Here is a tiny trained network, its code and every weight. The questions are about switching its units off for an input and a class, where a switched-off unit gives its printed mean instead of its output.

import numpy as np


def w(rows, s, z=0):
    codes = np.array(rows[::2]) - 128.0
    scale = np.full(codes.shape[1], s)
    scale[-1] = z or s
    return codes * scale


def norm(h):
    return h / np.sqrt((h * h).mean(-1, keepdims=True) + 1e-5)


def f(y):
    return np.maximum(y, 0)


def log_softmax(a):
    a = a - a.max(-1, keepdims=True)
    return a - np.log(np.exp(a).sum(-1, keepdims=True))


def net(x, mask):
    res = np.array(x, float).reshape(1, 8) / 4 @ E
    u = 0
    for l in range(3):
        y = f(norm(res) @ A[l][:, :-1].T + A[l][:, -1])
        res = res + np.where(mask[u : u + 13], y, B[l][:, -1]) @ B[l][:, :-1]
        u += 13
    return log_softmax(norm(res)[-1] @ U[:, :-1].T + U[:, -1])


A, B = {}, {}
E = w([
[116,142,193,122,138,131,231,144,124,58],'x0',
[146,114,202,119,85,75,145,76,137,197],'x1',
[108,143,98,104,57,184,182,173,129,179],'x2',
[132,119,220,162,128,225,64,154,139,139],'x3',
[127,124,129,123,128,128,127,127,126,128],'x4',
[120,129,141,99,18,107,70,122,127,45],'x5',
[127,123,101,142,119,200,150,1,136,109],'x6',
[127,131,128,128,130,128,129,129,127,125],'x7',
],0.0047)
A[0] = w([
[115,125,221,142,129,202,76,162,145,146,62],'L0N1',
[126,127,101,135,114,176,169,11,126,106,37],'L0N2',
[116,147,47,135,173,172,117,181,116,61,17],'L0N3',
[140,121,74,135,120,100,40,130,128,200,47],'L0N4',
[120,136,124,130,203,139,185,123,134,196,38],'L0N5',
[126,133,213,131,84,57,152,65,125,216,5],'L0N6',
[115,129,35,110,107,20,188,113,142,123,24],'L0N7',
[150,137,139,138,197,128,162,165,138,182,48],'L0N8',
[126,126,154,132,129,34,125,252,124,141,52],'L0N9',
[135,139,142,114,13,91,101,144,140,58,18],'L0N10',
[124,121,172,134,194,51,91,101,125,76,35],'L0N11',
[132,127,198,126,145,109,224,161,125,60,59],'L0N12',
[115,125,97,104,39,168,197,186,125,181,41],'L0N13',
],0.012,0.0029)
B[0] = w([
[208,173,146,120,134,114,200,140,10,117,247],'L0N1',
[102,147,140,19,121,178,97,109,164,232,247],'L0N2',
[167,54,133,95,111,120,175,183,197,67,224],'L0N3',
[72,193,86,182,61,117,193,111,164,134,228],'L0N4',
[79,70,139,142,82,106,60,115,62,114,230],'L0N5',
[155,69,99,104,120,159,173,205,195,32,242],'L0N6',
[208,174,213,166,131,150,175,159,9,112,241],'L0N7',
[81,53,135,144,114,110,89,95,94,127,214],'L0N8',
[115,128,168,16,129,222,111,63,188,211,254],'L0N9',
[49,12,123,169,130,117,90,107,67,148,237],'L0N10',
[164,178,48,133,203,117,58,112,135,98,231],'L0N11',
[100,190,65,185,34,104,172,123,154,157,251],'L0N12',
[172,184,65,136,212,93,52,88,166,73,223],'L0N13',
],0.014,0.0073)
A[1] = w([
[64,77,178,165,120,107,78,137,91,124,9],'L1N1',
[126,125,147,139,138,104,124,140,146,139,91],'L1N2',
[60,207,89,213,68,94,181,142,170,156,3],'L1N3',
[122,108,153,146,138,80,126,165,148,152,89],'L1N4',
[84,65,142,167,160,93,98,153,119,162,102],'L1N5',
[100,165,145,174,96,111,165,105,175,117,42],'L1N6',
[143,54,159,126,153,113,169,231,222,64,30],'L1N7',
[129,134,174,153,167,92,147,174,105,162,98],'L1N8',
[112,128,140,149,145,128,122,159,139,154,106],'L1N9',
[66,46,125,155,120,114,96,101,77,126,13],'L1N10',
[95,121,122,141,148,135,116,163,163,150,69],'L1N11',
[94,76,118,138,91,113,88,100,187,121,107],'L1N12',
[160,191,104,158,246,74,43,93,157,88,34],'L1N13',
],0.012,0.0022)
B[1] = w([
[68,48,160,141,94,89,24,132,82,137,196],'L1N1',
[126,140,119,125,119,158,118,138,126,115,128],'L1N2',
[36,202,126,217,75,84,217,154,192,193,232],'L1N3',
[146,151,103,116,133,145,148,81,119,130,129],'L1N4',
[103,124,108,116,57,132,111,71,72,147,170],'L1N5',
[92,110,102,194,114,104,161,160,136,202,166],'L1N6',
[158,38,113,75,107,172,222,229,208,51,218],'L1N7',
[165,138,124,62,123,133,171,105,94,119,141],'L1N8',
[142,117,115,113,112,129,115,138,129,128,128],'L1N9',
[78,53,110,154,137,93,72,102,113,84,254],'L1N10',
[160,149,128,118,115,123,151,91,97,114,143],'L1N11',
[189,175,180,149,168,92,141,124,76,117,233],'L1N12',
[144,201,31,151,250,112,34,195,172,125,204],'L1N13',
],0.013,0.0067)
A[2] = w([
[93,124,237,43,181,170,105,96,222,254,2],'L2N1',
[130,153,125,152,157,230,108,69,115,110,74],'L2N2',
[204,192,228,175,159,166,178,163,9,111,63],'L2N3',
[117,125,225,157,170,154,124,145,149,115,84],'L2N4',
[105,154,244,116,136,140,125,165,141,142,86],'L2N5',
[177,180,243,144,165,84,168,165,40,117,45],'L2N6',
[142,141,245,225,161,226,108,101,167,110,60],'L2N7',
[125,131,193,155,160,131,134,119,155,128,57],'L2N8',
[155,107,209,129,211,115,128,183,107,187,22],'L2N9',
[82,136,204,137,191,141,143,152,137,125,46],'L2N10',
[206,158,222,184,161,111,173,140,50,136,34],'L2N11',
[187,166,180,165,117,149,141,158,88,119,57],'L2N12',
[154,129,170,177,134,164,117,132,134,124,60],'L2N13',
],0.0096,0.0024)
B[2] = w([
[107,130,184,30,144,215,109,78,170,247,253],'L2N1',
[102,93,154,172,160,98,134,153,175,156,192],'L2N2',
[157,143,214,134,196,67,132,186,70,140,250],'L2N3',
[131,122,80,103,119,143,151,115,112,120,132],'L2N4',
[160,124,62,153,113,141,121,101,114,149,146],'L2N5',
[173,162,166,140,138,131,154,165,63,174,201],'L2N6',
[115,81,123,178,111,189,110,168,153,181,135],'L2N7',
[134,128,127,134,99,150,91,129,109,115,128],'L2N8',
[137,164,99,143,66,126,140,103,116,71,145],'L2N9',
[134,125,123,94,137,83,111,116,117,126,129],'L2N10',
[146,143,183,111,149,99,170,178,69,162,200],'L2N11',
[121,131,185,160,154,147,100,154,108,135,182],'L2N12',
[124,122,144,144,116,134,125,134,162,128,132],'L2N13',
],0.014,0.0041)
U = w([
[50,13,128,166,79,81,42,60,39,88,104],'0',
[123,139,126,120,136,124,135,156,132,152,247],'1',
[212,195,223,141,153,120,173,171,3,143,99],'2',
[126,152,163,21,113,212,110,39,181,217,94],'3',
[60,211,82,223,40,92,210,126,186,154,90],'4',
[182,55,114,92,114,155,196,203,202,5,89],'5',
[161,202,40,160,243,99,26,135,168,89,84],'6',
[118,117,136,132,126,122,117,137,124,140,183],'7',
],0.0063,0.011)

Each question gives the input, the list of numbers given to net, and the class t.
The units are the neurons (one row each of A and B). Each row of codes is followed by its name. A weight is (code - 128) times the scale printed after its matrix; where a second scale follows, it is the last column's (A, B and U).
mask holds one flag per neuron, layer by layer. A switched-off neuron (its flag False) gives its mean, the last column of its row in B, instead of its output. The means were averaged over made-up inputs and are rounded, as every weight is.
A unit's drop is (log p(t) with every unit on - log p(t) with that unit switched off) / (log p(t) with every unit on - log p(t) with every unit switched off).
The circuit of an input: a set's keep is (log p(t) with only the set's units on - log p(t) with every unit switched off) / (log p(t) with every unit on - log p(t) with every unit switched off). Starting from the 12 units with the biggest drops (on a tie, the unit counted first), units are removed one at a time, each time the one whose removal leaves the highest keep (on an exact tie, the one counted first), for as long as the keep stays at least 0.8.
circuit, biggest first: the units of the circuit, biggest drop first
most important unit: the unit with the biggest drop
top k neurons: the k neurons with the biggest drops, biggest first
top k neurons in layer l: the k neurons of layer l with the biggest drops, biggest first
input [4,0,7,-4,-4,-2,-8,2], class 3: most important unit => L0N9
input [2,0,-7,5,-8,3,-8,-4], class 3: top 3 neurons in layer 0 => (L0N9 L0N13 L0N7)
input [-4,-7,-2,-1,5,-8,-3,8], class 0: top 3 neurons => (L0N5 L0N8 L0N6)
input [-6,-2,-4,-8,-4,0,3,2], class 2: top 2 neurons => (L0N7 L0N12)
input [3,4,-4,-8,7,7,-2,-1], class 2: top 3 neurons => (L0N7 L0N5 L0N8)
input [7,-7,-1,8,-5,4,-8,6], class 2: top 2 neurons => (L0N1 L0N2)
input [-7,-8,0,6,6,-1,-4,-6], class 5: top 2 neurons => (L0N3 L0N12)
input [3,-2,-6,2,6,-7,8,-2], class 3: top 2 neurons => (L0N2 L0N10)
input [7,-8,-5,2,0,-8,4,-4], class 0: top 2 neurons in layer 0 => (L0N5 L0N8)
input [-5,5,2,7,-2,-6,2,3], class 2: top 2 neurons => (L0N1 L0N10)
input [-6,7,-2,-4,-5,-1,1,3], class 5: top 2 neurons in layer 0 => (L0N6 L0N12)
input [4,6,-6,-4,0,-7,-6,3], class 0: top 2 neurons => (L0N8 L0N5)
input [5,2,4,2,-5,-1,6,5], class 3: top 3 neurons => (L0N2 L0N4 L2N1)
input [7,8,0,6,3,5,4,0], class 5: most important unit => L0N6
input [-4,-3,-3,-1,-1,-5,-1,-1], class 0: top 2 neurons => (L0N5 L0N8)
input [-6,2,7,5,-4,2,6,3], class 6: top 2 neurons in layer 0 => (L0N13 L0N9)
input [8,-6,-6,4,-4,-4,7,-3], class 4: top 2 neurons => (L0N12 L0N9)
input [-8,3,2,2,7,-5,-4,-3], class 4: top 3 neurons => (L0N4 L0N10 L1N3)
input [-8,6,7,0,0,-8,5,-8], class 0: top 2 neurons in layer 0 => (L0N5 L0N12)
input [0,6,-8,7,8,-4,-2,-5], class 6: circuit, biggest first => (L0N11)
input [-3,4,0,-8,1,-3,7,2], class 2: top 2 neurons => (L0N7 L0N9)
input [8,-5,0,-8,-1,-1,0,-5], class 2: top 3 neurons in layer 0 => (L0N7 L0N4 L0N6)
input [-8,-1,-1,0,0,7,2,4], class 4: top 2 neurons => (L0N4 L1N3)
input [-8,0,8,8,3,-2,3,0], class 2: top 2 neurons => (L0N1 L0N12)
input [2,6,2,-4,3,0,5,5], class 5: top 3 neurons in layer 0 => (L0N6 L0N9 L0N1)
input [-5,8,1,-2,-5,-3,7,-5], class 5: top 3 neurons in layer 0 => (L0N6 L0N9 L0N12)
input [7,-1,-2,6,-4,-3,3,-2], class 4: circuit, biggest first => (L0N12)
input [7,-6,-1,7,3,4,4,4], class 2: top 3 neurons in layer 0 => (L0N1 L0N4 L0N6)
input [-6,1,2,0,-2,6,-4,3], class 0: top 2 neurons in layer 1 => (L1N10 L1N1)
